Here is a tiny trained network, its code and every weight. The questions are about switching its units off for an input and a target symbol, where a switched-off unit gives its printed mean instead of its output.

import numpy as np


def w(rows, s, z=0):
    codes = np.array(rows[::2]) - 128.0
    scale = np.full(codes.shape[1], s)
    scale[-1] = z or s
    return codes * scale


def norm(h):
    return h / np.sqrt((h * h).mean(-1, keepdims=True) + 1e-5)


def f(y):
    return y / 2 * (1 + np.tanh(0.7978845608 * (y + 0.044715 * y**3)))


def softmax(a):
    e = np.exp(a - a.max(-1, keepdims=True))
    return e / e.sum(-1, keepdims=True)


def log_softmax(a):
    a = a - a.max(-1, keepdims=True)
    return a - np.log(np.exp(a).sum(-1, keepdims=True))


def net(x, mask):
    ids = ['αγεζηλμξπστφψ'.index(c) for c in x.split()]
    T = len(ids)
    res = E[ids] + P[:T]
    u = 0
    for l in range(3):
        r = norm(res)
        for j in range(3):
            rows = slice(2 * j, 2 * j + 2)
            q, k, v = (r @ M[l][rows].T for M in (Q, K, V))
            z = softmax(np.where(np.tri(T) > 0, q @ k.T / 2**0.5, -1e9)) @ v
            o = O[l][rows]
            res = res + np.where(mask[u + j], z, o[:, -1]) @ o[:, :-1]
        u += 3
        y = f(norm(res) @ A[l][:, :-1].T + A[l][:, -1])
        res = res + np.where(mask[u : u + 8], y, B[l][:, -1]) @ B[l][:, :-1]
        u += 8
    return log_softmax(norm(res)[-1] @ U[:, :-1].T + U[:, -1])


Q, K, V, O, A, B = {}, {}, {}, {}, {}, {}
E = w([
[159,143,115,134],'α',
[228,172,64,151],'γ',
[96,134,105,149],'ε',
[105,84,76,250],'ζ',
[158,148,213,204],'η',
[170,87,153,144],'λ',
[158,113,155,101],'μ',
[77,62,58,62],'ξ',
[20,105,227,203],'π',
[160,109,163,112],'σ',
[80,102,116,82],'τ',
[104,155,156,121],'φ',
[141,82,81,136],'ψ',
],0.022)
P = w([
[70,255,27,109],'0',
[104,71,168,120],'1',
[91,64,164,131],'2',
[89,93,141,117],'3',
[95,94,139,119],'4',
[90,108,134,100],'5',
],0.0085)
Q[0] = w([
[121,225,210,192],'L0H1',
[98,139,35,147],'L0H1',
[138,74,243,98],'L0H2',
[131,159,141,129],'L0H2',
[4,53,88,137],'L0H3',
[102,229,126,172],'L0H3',
],0.014)
K[0] = w([
[145,187,238,187],'L0H1',
[128,4,137,132],'L0H1',
[104,209,96,169],'L0H2',
[165,144,147,143],'L0H2',
[82,90,147,85],'L0H3',
[132,83,174,137],'L0H3',
],0.014)
V[0] = w([
[6,159,97,60],'L0H1',
[130,176,212,79],'L0H1',
[105,194,164,152],'L0H2',
[142,87,125,82],'L0H2',
[151,177,185,135],'L0H3',
[175,158,114,12],'L0H3',
],0.012)
O[0] = w([
[111,61,109,193,254],'L0H1',
[91,138,66,244,85],'L0H1',
[125,186,181,119,138],'L0H2',
[136,159,82,114,102],'L0H2',
[100,187,100,188,76],'L0H3',
[63,118,80,123,121],'L0H3',
],0.011,0.0049)
A[0] = w([
[191,161,100,74,85],'L0N1',
[98,136,85,143,52],'L0N2',
[192,187,30,101,255],'L0N3',
[42,103,213,109,139],'L0N4',
[82,4,99,99,62],'L0N5',
[126,128,188,200,209],'L0N6',
[174,130,94,99,22],'L0N7',
[11,118,210,92,103],'L0N8',
],0.013,0.0025)
B[0] = w([
[129,86,147,204,147],'L0N1',
[131,105,147,165,138],'L0N2',
[115,78,87,231,159],'L0N3',
[131,74,148,249,193],'L0N4',
[76,148,95,111,254],'L0N5',
[147,122,221,110,200],'L0N6',
[181,163,99,131,128],'L0N7',
[179,35,105,255,179],'L0N8',
],0.0093,0.0092)
Q[1] = w([
[175,137,32,31],'L1H1',
[240,119,132,107],'L1H1',
[240,191,154,9],'L1H2',
[217,148,72,188],'L1H2',
[214,69,104,38],'L1H3',
[128,56,136,156],'L1H3',
],0.014)
K[1] = w([
[183,22,84,51],'L1H1',
[216,180,100,66],'L1H1',
[246,81,173,86],'L1H2',
[241,168,111,231],'L1H2',
[198,182,66,101],'L1H3',
[148,66,102,79],'L1H3',
],0.012)
V[1] = w([
[254,124,100,151],'L1H1',
[230,57,119,192],'L1H1',
[187,194,217,153],'L1H2',
[80,126,245,81],'L1H2',
[76,109,136,152],'L1H3',
[58,198,110,100],'L1H3',
],0.009)
O[1] = w([
[209,3,89,166,110],'L1H1',
[188,69,166,191,247],'L1H1',
[226,151,74,118,5],'L1H2',
[211,202,146,105,46],'L1H2',
[79,65,194,98,201],'L1H3',
[246,147,117,84,2],'L1H3',
],0.0073,0.0045)
A[1] = w([
[168,15,72,164,143],'L1N1',
[95,128,72,2,62],'L1N2',
[82,133,119,214,2],'L1N3',
[125,105,78,23,25],'L1N4',
[203,156,20,164,161],'L1N5',
[128,168,69,123,149],'L1N6',
[90,151,84,53,53],'L1N7',
[44,170,108,179,116],'L1N8',
],0.011,0.0042)
B[1] = w([
[105,174,136,64,254],'L1N1',
[165,82,227,115,137],'L1N2',
[152,128,135,101,176],'L1N3',
[151,137,126,92,126],'L1N4',
[121,6,141,113,136],'L1N5',
[93,84,158,117,115],'L1N6',
[138,103,127,138,124],'L1N7',
[173,110,150,144,197],'L1N8',
],0.014,0.0072)
Q[2] = w([
[92,102,92,4],'L2H1',
[154,56,135,71],'L2H1',
[225,209,138,98],'L2H2',
[126,183,192,51],'L2H2',
[33,78,157,150],'L2H3',
[147,246,215,128],'L2H3',
],0.015)
K[2] = w([
[124,85,95,3],'L2H1',
[154,136,81,111],'L2H1',
[195,104,121,90],'L2H2',
[154,137,154,105],'L2H2',
[75,106,159,87],'L2H3',
[132,120,52,139],'L2H3',
],0.019)
V[2] = w([
[125,224,120,224],'L2H1',
[106,63,212,254],'L2H1',
[115,97,104,104],'L2H2',
[86,73,147,162],'L2H2',
[137,64,92,125],'L2H3',
[110,175,41,166],'L2H3',
],0.0082)
O[2] = w([
[26,60,198,255,105],'L2H1',
[216,135,44,210,254],'L2H1',
[108,105,123,120,135],'L2H2',
[192,122,19,28,201],'L2H2',
[147,187,175,118,157],'L2H3',
[157,64,180,116,74],'L2H3',
],0.0087,0.0099)
A[2] = w([
[131,165,131,163,115],'L2N1',
[139,90,36,124,35],'L2N2',
[56,234,131,224,190],'L2N3',
[193,164,97,132,45],'L2N4',
[120,105,162,231,176],'L2N5',
[182,194,254,147,117],'L2N6',
[108,170,86,74,126],'L2N7',
[45,109,67,115,3],'L2N8',
],0.016,0.0034)
B[2] = w([
[149,101,174,95,140],'L2N1',
[113,94,112,166,188],'L2N2',
[169,171,134,15,193],'L2N3',
[176,60,166,166,139],'L2N4',
[149,205,93,102,245],'L2N5',
[6,93,173,128,190],'L2N6',
[205,138,81,104,148],'L2N7',
[98,125,147,180,192],'L2N8',
],0.015,0.012)
U = w([
[133,134,110,180,82],'α',
[167,41,98,175,47],'γ',
[202,136,100,170,56],'ε',
[126,39,215,127,216],'ζ',
[57,174,203,104,245],'η',
[233,63,143,117,122],'λ',
[21,191,84,136,115],'μ',
[49,73,113,42,87],'ξ',
[163,146,187,230,143],'π',
[99,197,86,102,110],'σ',
[3,55,139,162,93],'τ',
[176,207,121,131,255],'φ',
[172,140,124,21,178],'ψ',
],0.015,0.0039)

Each question gives the input, a string of symbols that net reads in full, and the target symbol t.
The units are the heads (2 rows each of Q, K, V and O) and the neurons (one row each of A and B). Each row of codes is followed by its name. A weight is (code - 128) times the scale printed after its matrix; where a second scale follows, it is the last column's (O, A, B and U).
mask holds one flag per unit, layer by layer, with each layer's heads first. A switched-off unit (its flag False) gives its mean, the last column of its rows in O or B, instead of its output. The means were averaged over made-up inputs and are rounded, as every weight is.
A unit's drop is (log p(t) with every unit on - log p(t) with that unit switched off) / (log p(t) with every unit on - log p(t) with every unit switched off).
The circuit of an input: a set's keep is (log p(t) with only the set's units on - log p(t) with every unit switched off) / (log p(t) with every unit on - log p(t) with every unit switched off). Starting from the 12 units with the biggest drops (on a tie, the unit counted first), units are removed one at a time, each time the one whose removal leaves the highest keep (on an exact tie, the one counted first), for as long as the keep stays at least 0.8.
circuit, biggest first: the units of the circuit, biggest drop first
k most important neurons: the k neurons with the biggest drops, biggest first
k most important neurons of layer l: the k neurons of layer l with the biggest drops, biggest first
which heads matter: for each layer, one digit per head in row order, 1 if its drop is at least 0.15 and else 0, layers parted by /
input ζ π μ λ π σ, target ζ: circuit, biggest first	[L0H1 L2N5 L2N3]
input μ ζ π α ζ, target π: most important neuron	[L1N1]
input μ π φ λ, target μ: which heads matter	001 / 000 / 000
input ζ ε ζ, target ζ: which heads matter	101 / 110 / 000
input λ μ μ τ η μ, target λ: 2 most important neurons	[L0N6 L1N5]
input η τ λ λ, target η: which heads matter	000 / 000 / 000
input φ ε η, target η: 2 most important neurons of layer 2	[L2N6 L2N3]
input φ φ ε η λ, target φ: which heads matter	100 / 000 / 000
input ζ ε α ζ, target ζ: which heads matter	101 / 010 / 010
input π ζ ζ π μ, target π: which heads matter	001 / 000 / 100
input ζ λ η μ, target ζ: circuit, biggest first	[L0H1 L2N5 L2N3]
input π μ ζ λ ψ μ, target π: which heads matter	011 / 000 / 100
input ψ η η, target η: 2 most important neurons	[L2N6 L0N8]
input ζ ε ε, target ζ: most important neuron	[L1N1]
input γ σ ε ε α μ, target γ: 2 most important neurons	[L2N6 L0N5]
input μ ε π μ, target μ: which heads matter	001 / 000 / 000
input μ λ λ λ ψ ζ, target ψ: which heads matter	111 / 001 / 100
input ζ ζ ψ μ λ, target ζ: circuit, biggest first	[L2N5 L0H1]
input η ψ ζ α, target ψ: 3 most important neurons	[L1N1 L0N8 L0N4]
input τ η ξ ψ ζ ζ, target ψ: which heads matter	110 / 000 / 100
input ξ λ φ ζ, target φ: which heads matter	101 / 100 / 100
input π ξ ε ψ σ ε, target ψ: circuit, biggest first	[L0H1]
